Here is a tiny trained network, its code and every weight. The questions are about switching its units off for an input and a class, where a switched-off unit gives its printed mean instead of its output.

import numpy as np


def w(rows, s, z=0):
    codes = np.array(rows[::2]) - 128.0
    scale = np.full(codes.shape[1], s)
    scale[-1] = z or s
    return codes * scale


def f(y):
    return np.maximum(y, 0)


def log_softmax(a):
    a = a - a.max(-1, keepdims=True)
    return a - np.log(np.exp(a).sum(-1, keepdims=True))


def net(x, mask):
    res = np.array(x, float).reshape(1, 6) / 4 @ E
    y = f(res @ A[0][:, :-1].T + A[0][:, -1])
    res = res + np.where(mask, y, B[0][:, -1]) @ B[0][:, :-1]
    return log_softmax(res[-1] @ U[:, :-1].T + U[:, -1])


A, B = {}, {}
E = w([
[12,225,132],'x0',
[224,226,79],'x1',
[128,129,128],'x2',
[126,129,128],'x3',
[83,92,3],'x4',
[131,127,130],'x5',
],0.0066)
A[0] = w([
[168,126,168,108],'neuron 0',
[43,7,189,70],'neuron 1',
[166,192,73,3],'neuron 2',
[144,33,147,113],'neuron 3',
[41,169,129,102],'neuron 4',
[191,104,198,127],'neuron 5',
[117,119,91,248],'neuron 6',
[204,92,112,38],'neuron 7',
[197,57,126,27],'neuron 8',
[76,82,163,57],'neuron 9',
[82,51,66,127],'neuron 10',
[89,98,154,50],'neuron 11',
[92,89,146,37],'neuron 12',
[161,98,129,107],'neuron 13',
[174,57,173,167],'neuron 14',
[116,92,248,129],'neuron 15',
[105,79,154,63],'neuron 16',
[98,152,222,163],'neuron 17',
[109,110,214,123],'neuron 18',
],0.013,0.0066)
B[0] = w([
[129,119,59,166],'neuron 0',
[235,180,156,253],'neuron 1',
[200,251,63,162],'neuron 2',
[72,153,168,203],'neuron 3',
[52,186,174,206],'neuron 4',
[138,84,45,206],'neuron 5',
[119,18,106,239],'neuron 6',
[88,197,132,167],'neuron 7',
[83,216,134,175],'neuron 8',
[183,170,138,173],'neuron 9',
[78,94,5,224],'neuron 10',
[155,184,108,151],'neuron 11',
[176,162,138,148],'neuron 12',
[114,153,127,157],'neuron 13',
[110,133,200,225],'neuron 14',
[90,106,56,224],'neuron 15',
[155,173,107,158],'neuron 16',
[124,93,84,218],'neuron 17',
[91,106,106,193],'neuron 18',
],0.022,0.0075)
U = w([
[212,186,140,75],'0',
[95,114,149,232],'1',
[35,172,182,57],'2',
[108,105,142,201],'3',
[109,100,144,203],'4',
[102,96,102,2],'5',
[145,37,254,92],'6',
],0.0098,0.0095)

Each question gives the input, the list of numbers given to net, and the class t.
The units are the neurons (one row each of A and B). Each row of codes is followed by its name. A weight is (code - 128) times the scale printed after its matrix; where a second scale follows, it is the last column's (A, B and U).
mask holds one flag per neuron, in row order. A switched-off neuron (its flag False) gives its mean, the last column of its row in B, instead of its output. The means were averaged over made-up inputs and are rounded, as every weight is.
A unit's drop is (log p(t) with every unit on - log p(t) with that unit switched off) / (log p(t) with every unit on - log p(t) with every unit switched off).
The circuit of an input: a set's keep is (log p(t) with only the set's units on - log p(t) with every unit switched off) / (log p(t) with every unit on - log p(t) with every unit switched off). Starting from the 12 units with the biggest drops (on a tie, the unit counted first), units are removed one at a time, each time the one whose removal leaves the highest keep (on an exact tie, the one counted first), for as long as the keep stays at least 0.8.
circuit, biggest first: the units of the circuit, biggest drop first
most important unit: the unit with the biggest drop
top k neurons: the k neurons with the biggest drops, biggest first
drop of u: that unit's drop, to one decimal
input [-8,5,5,7,-5,-1], class 2: circuit, biggest first : neuron 8; neuron 7
input [-7,0,-7,1,5,7], class 2: most important unit : neuron 8
input [4,-1,-1,0,-6,5], class 5: top 2 neurons : neuron 17; neuron 15
input [6,-7,-3,-1,-8,3], class 5: top 4 neurons : neuron 15; neuron 17; neuron 18; neuron 2
input [8,8,-1,-6,-2,8], class 0: top 2 neurons : neuron 2; neuron 3
input [5,-1,0,4,-8,-6], class 5: circuit, biggest first : neuron 17; neuron 15
input [-7,1,6,-3,-8,-1], class 5: top 3 neurons : neuron 5; neuron 0; neuron 15
input [6,0,2,-6,-7,-4], class 5: top 3 neurons : neuron 17; neuron 15; neuron 14
input [-7,1,0,-5,-8,6], class 5: top 2 neurons : neuron 5; neuron 0
input [-6,-4,-1,5,-7,6], class 5: top 4 neurons : neuron 5; neuron 15; neuron 0; neuron 4
input [-2,7,0,-7,-8,5], class 5: top 2 neurons : neuron 1; neuron 5
input [-8,-7,6,6,6,0], class 2: top 4 neurons : neuron 3; neuron 8; neuron 14; neuron 10
input [-8,-1,-1,1,-6,1], class 2: top 4 neurons : neuron 8; neuron 14; neuron 3; neuron 7
input [-6,1,2,-2,-8,7], class 5: circuit, biggest first : neuron 5
input [-1,-8,2,-4,-8,3], class 0: top 4 neurons : neuron 1; neuron 9; neuron 6; neuron 10
input [8,4,-6,3,3,-1], class 2: drop of neuron 4 : 1.2
input [-7,4,-6,0,7,-4], class 2: drop of neuron 5 : 0.2
input [-8,-7,1,2,7,-3], class 2: drop of neuron 10 : 0.4
